Below are the code and all the weights of a small trained network. Each question names an input and a class and asks about switching units off, where a switched-off unit gives its printed mean instead of its output.

import numpy as np


def w(rows, s, z=0):
    codes = np.array(rows[::2]) - 128.0
    scale = np.full(codes.shape[1], s)
    scale[-1] = z or s
    return codes * scale


def f(y):
    return y / 2 * (1 + np.tanh(0.7978845608 * (y + 0.044715 * y**3)))


def log_softmax(a):
    a = a - a.max(-1, keepdims=True)
    return a - np.log(np.exp(a).sum(-1, keepdims=True))


def net(x, mask):
    res = np.array(x, float).reshape(1, 7) / 4 @ E
    y = f(res @ A[0][:, :-1].T + A[0][:, -1])
    res = res + np.where(mask, y, B[0][:, -1]) @ B[0][:, :-1]
    return log_softmax(res[-1] @ U[:, :-1].T + U[:, -1])


A, B = {}, {}
E = w([
[132,139,159,135,105,120,136],'x0',
[155,160,91,243,159,193,190],'x1',
[117,65,31,129,42,69,195],'x2',
[128,125,123,127,127,130,125],'x3',
[122,52,201,157,221,44,213],'x4',
[203,2,154,134,86,180,69],'x5',
[76,80,161,90,117,224,248],'x6',
],0.0065)
A[0] = w([
[63,161,107,130,149,123,137,68],'n0',
[104,132,158,105,80,108,118,159],'n1',
[115,123,133,46,124,111,95,174],'n2',
[106,80,168,154,188,90,136,19],'n3',
[130,121,136,102,126,168,166,71],'n4',
[112,105,143,108,175,98,143,72],'n5',
[132,134,103,164,139,86,95,18],'n6',
[54,217,83,86,139,143,138,84],'n7',
[60,124,166,123,110,167,155,55],'n8',
[124,170,105,123,74,134,99,95],'n9',
[82,108,120,78,112,207,178,90],'n10',
[158,169,82,244,126,189,160,129],'n11',
[163,161,137,190,110,68,75,60],'n12',
[99,142,121,56,143,110,118,65],'n13',
[100,106,63,120,84,110,165,105],'n14',
[73,105,169,120,142,172,177,49],'n15',
[96,182,138,113,134,86,174,154],'n16',
[123,102,72,157,55,86,153,50],'n17',
[157,75,173,161,62,158,105,94],'n18',
[74,135,187,135,187,195,85,92],'n19',
[133,123,135,35,101,120,105,133],'n20',
[155,98,115,165,173,74,124,178],'n21',
[71,171,145,137,120,97,167,128],'n22',
[131,175,151,111,165,167,82,137],'n23',
[152,155,131,110,94,111,143,255],'n24',
[177,76,131,118,110,167,102,73],'n25',
[174,62,127,81,143,157,120,132],'n26',
[92,170,120,133,143,115,142,51],'n27',
[82,163,86,112,74,217,73,34],'n28',
],0.011,0.0061)
B[0] = w([
[158,84,155,134,130,93,80,147],'n0',
[119,140,152,172,132,192,133,163],'n1',
[55,151,136,93,113,219,178,200],'n2',
[134,106,75,249,79,4,155,162],'n3',
[109,173,66,121,42,99,41,139],'n4',
[71,119,118,166,31,111,165,149],'n5',
[89,153,124,53,79,92,60,133],'n6',
[196,47,134,179,208,122,74,198],'n7',
[129,204,65,73,107,132,85,148],'n8',
[120,126,107,169,24,111,172,171],'n9',
[108,195,24,84,102,86,59,187],'n10',
[19,119,217,141,124,192,82,255],'n11',
[124,186,44,55,78,144,75,178],'n12',
[77,64,154,172,121,188,58,143],'n13',
[162,149,229,25,129,113,198,181],'n14',
[103,181,67,108,85,100,111,172],'n15',
[189,65,97,189,193,176,79,197],'n16',
[196,158,237,30,152,154,158,175],'n17',
[188,49,101,136,203,133,91,176],'n18',
[184,167,189,56,122,95,200,198],'n19',
[59,109,150,181,125,155,127,187],'n20',
[106,189,112,144,51,164,148,196],'n21',
[176,66,139,156,156,150,87,180],'n22',
[176,130,142,70,138,126,215,197],'n23',
[161,140,95,132,113,170,148,211],'n24',
[159,47,125,149,173,126,75,165],'n25',
[156,96,106,163,149,166,93,179],'n26',
[144,54,149,139,106,97,69,138],'n27',
[136,79,133,242,2,11,215,196],'n28',
],0.0088,0.0076)
U = w([
[129,140,115,144,166,153,156,253],'0',
[120,114,118,207,110,57,198,89],'1',
[186,74,118,144,201,138,76,70],'2',
[110,206,63,78,144,113,75,113],'3',
[9,126,202,141,164,191,124,72],'4',
[200,169,197,60,170,123,205,40],'5',
],0.011,0.014)

Each question gives the input, the list of numbers given to net, and the class t.
The units are the neurons (one row each of A and B). Each row of codes is followed by its name. A weight is (code - 128) times the scale printed after its matrix; where a second scale follows, it is the last column's (A, B and U).
mask holds one flag per neuron, in row order. A switched-off neuron (its flag False) gives its mean, the last column of its row in B, instead of its output. The means were averaged over made-up inputs and are rounded, as every weight is.
A unit's drop is (log p(t) with every unit on - log p(t) with that unit switched off) / (log p(t) with every unit on - log p(t) with every unit switched off).
The circuit of an input: a set's keep is (log p(t) with only the set's units on - log p(t) with every unit switched off) / (log p(t) with every unit on - log p(t) with every unit switched off). Starting from the 12 units with the biggest drops (on a tie, the unit counted first), units are removed one at a time, each time the one whose removal leaves the highest keep (on an exact tie, the one counted first), for as long as the keep stays at least 0.8.
units of the circuit, in order: the units of the circuit, biggest drop first
most important unit: the unit with the biggest drop
top k neurons: the k neurons with the biggest drops, biggest first
drop when u is switched off: that unit's drop, to one decimal
input [1,4,8,5,-4,-8,6], class 2: units of the circuit, in order => [n7, n16]
input [-5,4,-8,5,7,-3,0], class 5: most important unit => n19
input [3,6,-6,-4,-5,-3,-5], class 4: top 2 neurons => [n11, n10]
input [2,-6,-1,-3,3,5,-3], class 4: top 2 neurons => [n2, n20]
input [2,0,0,-1,-8,-8,6], class 1: top 2 neurons => [n28, n9]
input [2,0,-4,2,5,3,2], class 1: units of the circuit, in order => [n3, n11]
input [1,-5,-7,-5,0,7,-8], class 3: top 4 neurons => [n12, n7, n16, n2]
input [2,-4,7,-5,-3,-1,6], class 5: top 4 neurons => [n14, n17, n11, n12]
input [-2,-1,6,-5,4,-6,-4], class 2: top 2 neurons => [n16, n22]
input [-3,4,6,-6,3,-4,0], class 5: units of the circuit, in order => [n14, n17]
input [-1,0,0,-7,-1,6,6], class 2: top 2 neurons => [n18, n25]
input [-2,3,8,-3,6,-8,2], class 2: units of the circuit, in order => [n16, n22]
input [-3,-4,6,-6,-4,-5,2], class 5: top 3 neurons => [n14, n17, n11]
input [-4,5,6,-6,-4,1,-2], class 5: most important unit => n17
input [0,-7,2,8,-5,1,-3], class 4: units of the circuit, in order => [n2, n20]
input [4,-7,-4,-6,7,7,0], class 1: top 4 neurons => [n3, n11, n5, n16]
input [0,5,-2,-8,4,-4,-2], class 4: top 2 neurons => [n11, n28]
input [-2,0,7,4,2,7,-8], class 3: top 2 neurons => [n12, n21]
input [0,6,8,5,-2,8,5], class 2: top 3 neurons => [n18, n25, n26]
input [3,4,0,-3,-2,1,5], class 3: most important unit => n10
input [8,-8,8,-6,-7,-8,-6], class 0: drop when n11 is switched off => 0.3
input [4,-2,-7,0,-6,-5,-4], class 5: drop when n19 is switched off => 0.4
input [4,1,5,0,5,-7,7], class 2: drop when n22 is switched off => 0.4
